Below are the code and all the weights of a small trained network. Each question names an input and a target symbol and asks about switching units off, where a switched-off unit gives its printed mean instead of its output.

import numpy as np


def w(rows, s, z=0):
    codes = np.array(rows[::2]) - 128.0
    scale = np.full(codes.shape[1], s)
    scale[-1] = z or s
    return codes * scale


def f(y):
    return y / 2 * (1 + np.tanh(0.7978845608 * (y + 0.044715 * y**3)))


def softmax(a):
    e = np.exp(a - a.max(-1, keepdims=True))
    return e / e.sum(-1, keepdims=True)


def log_softmax(a):
    a = a - a.max(-1, keepdims=True)
    return a - np.log(np.exp(a).sum(-1, keepdims=True))


def net(x, mask):
    ids = ['ΓΩβδεζσ'.index(c) for c in x.split()]
    T = len(ids)
    res = E[ids] + P[:T]
    r = res
    for j in range(3):
        rows = slice(2 * j, 2 * j + 2)
        q, k, v = (r @ M[0][rows].T for M in (Q, K, V))
        z = softmax(np.where(np.tri(T) > 0, q @ k.T / 2**0.5, -1e9)) @ v
        o = O[0][rows]
        res = res + np.where(mask[j], z, o[:, -1]) @ o[:, :-1]
    y = f(res @ A[0][:, :-1].T + A[0][:, -1])
    res = res + np.where(mask[3:7], y, B[0][:, -1]) @ B[0][:, :-1]
    return log_softmax(res[-1] @ U[:, :-1].T + U[:, -1])


Q, K, V, O, A, B = {}, {}, {}, {}, {}, {}
E = w([
[185,199,207,191,61],'Γ',
[152,189,253,169,171],'Ω',
[63,130,129,56,222],'β',
[209,167,122,188,6],'δ',
[58,203,206,123,164],'ε',
[222,131,89,169,52],'ζ',
[94,159,107,99,116],'σ',
],0.011)
P = w([
[118,69,155,87,104],'0',
[95,153,55,168,147],'1',
[87,203,170,108,89],'2',
[83,89,82,192,145],'3',
[227,116,151,97,153],'4',
[106,186,39,170,145],'5',
[140,210,147,94,112],'6',
[56,135,64,147,187],'7',
[249,103,132,86,152],'8',
[78,144,58,156,168],'9',
],0.017)
Q[0] = w([
[146,174,130,153,198],'h1',
[138,75,141,191,178],'h1',
[10,217,73,232,105],'h2',
[141,242,116,57,103],'h2',
[221,51,173,42,147],'h3',
[155,223,130,80,130],'h3',
],0.013)
K[0] = w([
[103,153,83,167,130],'h1',
[133,174,117,115,136],'h1',
[116,19,196,110,97],'h2',
[110,78,116,208,143],'h2',
[165,248,65,158,181],'h3',
[100,88,112,208,155],'h3',
],0.016)
V[0] = w([
[75,166,133,81,57],'h1',
[52,126,69,213,127],'h1',
[208,79,145,176,8],'h2',
[123,173,194,205,101],'h2',
[101,130,57,137,44],'h3',
[21,177,142,99,49],'h3',
],0.012)
O[0] = w([
[189,165,100,123,93,203],'h1',
[146,70,70,116,94,249],'h1',
[190,2,72,124,158,134],'h2',
[136,52,221,89,111,96],'h2',
[117,108,126,226,79,181],'h3',
[57,107,105,127,36,254],'h3',
],0.013,0.0065)
A[0] = w([
[107,129,52,255,191,79],'n1',
[121,186,158,166,210,255],'n2',
[130,185,127,70,114,154],'n3',
[144,107,37,200,144,162],'n4',
],0.0093,0.0081)
B[0] = w([
[185,200,139,2,147,204],'n1',
[156,111,55,142,162,152],'n2',
[181,122,176,216,190,182],'n3',
[43,109,251,150,202,252],'n4',
],0.0096,0.015)
U = w([
[5,185,217,88,114,66],'Γ',
[28,72,76,254,169,83],'Ω',
[163,125,57,63,125,254],'β',
[121,155,56,193,217,154],'δ',
[146,166,163,101,192,72],'ε',
[5,118,20,234,70,210],'ζ',
[86,128,157,185,197,46],'σ',
],0.0054,0.0053)

Each question gives the input, a string of symbols that net reads in full, and the target symbol t.
The units are the heads (2 rows each of Q, K, V and O) and the neurons (one row each of A and B). Each row of codes is followed by its name. A weight is (code - 128) times the scale printed after its matrix; where a second scale follows, it is the last column's (O, A, B and U).
mask holds one flag per unit, heads first, then neurons. A switched-off unit (its flag False) gives its mean, the last column of its rows in O or B, instead of its output. The means were averaged over made-up inputs and are rounded, as every weight is.
A unit's drop is (log p(t) with every unit on - log p(t) with that unit switched off) / (log p(t) with every unit on - log p(t) with every unit switched off).
The circuit of an input: a set's keep is (log p(t) with only the set's units on - log p(t) with every unit switched off) / (log p(t) with every unit on - log p(t) with every unit switched off). Starting from all 7 units, units are removed one at a time, each time the one whose removal leaves the highest keep (on an exact tie, the one counted first), for as long as the keep stays at least 0.8.
circuit, biggest first: the units of the circuit, biggest drop first
top k neurons: the k neurons with the biggest drops, biggest first
which heads matter: for each layer, one digit per head in row order, 1 if its drop is at least 0.15 and else 0, layers parted by /
input ε ε σ β, target ζ: circuit, biggest first => (n1; n4; h2; h3)
input ζ β σ Γ Ω σ σ ζ ε δ, target ε: which heads matter => 011
input Ω ε σ ζ σ δ σ δ, target β: circuit, biggest first => (h3; n4)
input ε β ε β, target ζ: circuit, biggest first => (n4; n1; h2; h3)
input σ Γ ε ε, target Γ: circuit, biggest first => (n1; n4; h2; n3)
input Γ σ ε σ σ ζ Γ σ Γ Γ, target Ω: which heads matter => 010
input σ ε Ω Γ σ σ β σ, target Γ: which heads matter => 010
input Ω σ ε σ Γ ε ζ σ Ω, target Γ: circuit, biggest first => (h2)
input β β σ δ ε β, target δ: circuit, biggest first => (h2; h3; n2)
input σ β δ ε β, target δ: circuit, biggest first => (h2; n2; n3; n4)
input δ Γ σ ε, target σ: circuit, biggest first => (n4; h2; n1)
input ζ σ σ σ ε σ σ β, target ε: which heads matter => 011
input ζ Γ Ω Γ Γ δ σ ε, target ε: top 2 neurons => (n1; n4)
input σ σ σ Γ ε σ β, target β: circuit, biggest first => (n4)
input σ Ω Ω σ σ Ω β ζ, target Γ: top 2 neurons => (n4; n1)
input Γ σ σ Ω σ σ, target Ω: circuit, biggest first => (h2; n4)
input Γ σ Ω σ Γ σ σ σ, target Ω: circuit, biggest first => (h2; n1)
input Γ δ Γ ε σ σ δ δ, target Ω: which heads matter => 010
input β σ ε ε Γ ε σ Γ σ, target Γ: which heads matter => 011
input β ε σ σ σ σ β Ω, target δ: top 3 neurons => (n2; n3; n4)
input σ σ σ β σ σ Γ δ Ω Γ, target Γ: which heads matter => 010
